Here is a tiny trained network, its code and every weight. The questions are about switching its units off for an input and a class, where a switched-off unit gives its printed mean instead of its output.

import numpy as np


def w(rows, s, z=0):
    codes = np.array(rows[::2]) - 128.0
    scale = np.full(codes.shape[1], s)
    scale[-1] = z or s
    return codes * scale


def f(y):
    return y / 2 * (1 + np.tanh(0.7978845608 * (y + 0.044715 * y**3)))


def log_softmax(a):
    a = a - a.max(-1, keepdims=True)
    return a - np.log(np.exp(a).sum(-1, keepdims=True))


def net(x, mask):
    res = np.array(x, float).reshape(1, 8) / 4 @ E
    y = f(res @ A[0][:, :-1].T + A[0][:, -1])
    res = res + np.where(mask, y, B[0][:, -1]) @ B[0][:, :-1]
    return log_softmax(res[-1] @ U[:, :-1].T + U[:, -1])


A, B = {}, {}
E = w([
[119,96,110,91,121,127,151,108,132],'x0',
[63,133,140,106,144,26,65,158,220],'x1',
[136,138,129,140,137,125,125,135,128],'x2',
[106,136,151,125,96,140,122,112,130],'x3',
[132,121,170,119,132,126,163,138,148],'x4',
[126,146,173,148,123,131,132,137,139],'x5',
[38,177,109,151,149,90,202,197,14],'x6',
[133,93,52,169,8,159,168,185,187],'x7',
],0.011)
A[0] = w([
[188,112,93,143,77,172,134,183,169,204],'n0',
[107,176,86,158,85,128,216,197,82,135],'n1',
[73,110,59,176,45,78,134,228,254,26],'n2',
[177,113,159,143,170,176,129,86,46,254],'n3',
[201,76,159,179,78,141,105,136,119,119],'n4',
[192,129,88,172,11,225,199,222,99,88],'n5',
[30,141,138,134,155,57,152,169,46,193],'n6',
[193,150,166,91,173,55,19,42,237,225],'n7',
[108,123,106,158,103,129,201,160,42,103],'n8',
[192,140,94,153,111,184,137,57,212,186],'n9',
[142,114,100,150,55,56,112,186,171,43],'n10',
[196,151,152,132,149,179,163,47,59,198],'n11',
[95,147,95,106,115,120,79,129,124,177],'n12',
[163,152,154,129,180,191,146,47,68,206],'n13',
[68,153,152,88,171,74,96,128,130,74],'n14',
],0.011,0.0047)
B[0] = w([
[173,143,93,113,97,125,114,81,169,206],'n0',
[67,88,90,115,137,171,173,105,119,210],'n1',
[176,130,174,102,142,191,123,175,29,241],'n2',
[140,89,134,93,102,174,147,134,83,197],'n3',
[167,117,86,96,103,124,126,95,144,170],'n4',
[74,111,106,172,147,139,120,48,193,238],'n5',
[49,207,133,132,110,74,134,186,141,233],'n6',
[96,5,156,161,162,113,135,95,93,250],'n7',
[57,137,103,136,143,180,133,100,133,194],'n8',
[200,166,150,124,120,108,108,116,171,208],'n9',
[130,137,152,128,110,173,143,165,100,182],'n10',
[169,163,177,139,98,169,113,150,113,200],'n11',
[130,106,167,128,152,114,157,141,140,152],'n12',
[179,115,125,110,156,168,122,181,90,196],'n13',
[107,135,75,121,142,60,135,144,141,185],'n14',
],0.02,0.019)
U = w([
[183,83,157,99,138,125,102,118,107,251],'0',
[79,55,110,169,186,101,147,74,138,120],'1',
[109,150,115,97,138,149,165,157,89,166],'2',
[103,141,113,121,156,4,128,154,152,83],'3',
[163,106,104,122,123,105,104,79,192,2],'4',
],0.013,0.0044)

Each question gives the input, the list of numbers given to net, and the class t.
The units are the neurons (one row each of A and B). Each row of codes is followed by its name. A weight is (code - 128) times the scale printed after its matrix; where a second scale follows, it is the last column's (A, B and U).
mask holds one flag per neuron, in row order. A switched-off neuron (its flag False) gives its mean, the last column of its row in B, instead of its output. The means were averaged over made-up inputs and are rounded, as every weight is.
A unit's drop is (log p(t) with every unit on - log p(t) with that unit switched off) / (log p(t) with every unit on - log p(t) with every unit switched off).
The circuit of an input: a set's keep is (log p(t) with only the set's units on - log p(t) with every unit switched off) / (log p(t) with every unit on - log p(t) with every unit switched off). Starting from the 12 units with the biggest drops (on a tie, the unit counted first), units are removed one at a time, each time the one whose removal leaves the highest keep (on an exact tie, the one counted first), for as long as the keep stays at least 0.8.
units of the circuit, in order: the units of the circuit, biggest drop first
unit that matters most: the unit with the biggest drop
top k neurons: the k neurons with the biggest drops, biggest first
drop of u: that unit's drop, to one decimal
input [-1,-6,7,-1,1,7,0,-4], class 0: top 2 neurons	(n6 n1)
input [2,0,-7,-1,6,-7,1,-7], class 2: units of the circuit, in order	(n5)
input [-7,1,4,-1,0,-5,5,-4], class 3: units of the circuit, in order	(n2 n6)
input [1,7,6,4,2,-5,1,3], class 2: top 2 neurons	(n9 n10)
input [0,4,-5,0,3,-2,3,1], class 2: top 3 neurons	(n5 n2 n9)
input [-5,0,8,-2,0,2,0,-5], class 0: top 2 neurons	(n5 n1)
input [4,-3,4,5,5,3,1,8], class 1: top 2 neurons	(n5 n1)
input [-2,-6,-8,5,-2,7,4,1], class 1: top 2 neurons	(n5 n2)
input [-5,3,2,-6,4,6,-4,1], class 0: top 4 neurons	(n5 n1 n8 n6)
input [2,1,-6,-4,5,1,-1,6], class 0: top 2 neurons	(n2 n6)
input [3,2,5,8,-7,-7,1,1], class 2: top 2 neurons	(n7 n5)
input [1,-6,2,5,7,5,-7,1], class 4: top 2 neurons	(n2 n5)
input [6,1,1,3,8,0,8,-5], class 3: top 3 neurons	(n6 n2 n14)
input [7,-8,5,1,-8,4,0,-3], class 0: units of the circuit, in order	(n6)
input [8,-5,-4,-6,-7,-7,1,4], class 1: top 3 neurons	(n5 n1 n8)
input [4,-3,-5,-7,4,6,0,5], class 4: top 2 neurons	(n7 n0)
input [6,-6,-3,5,6,4,7,7], class 1: drop of n5	0.1
input [0,-8,-4,-8,7,0,4,2], class 1: drop of n5	3.2
input [-5,2,3,5,8,-6,-4,7], class 0: drop of n2	8.7
input [0,1,7,6,-1,-6,-4,4], class 0: unit that matters most	n2
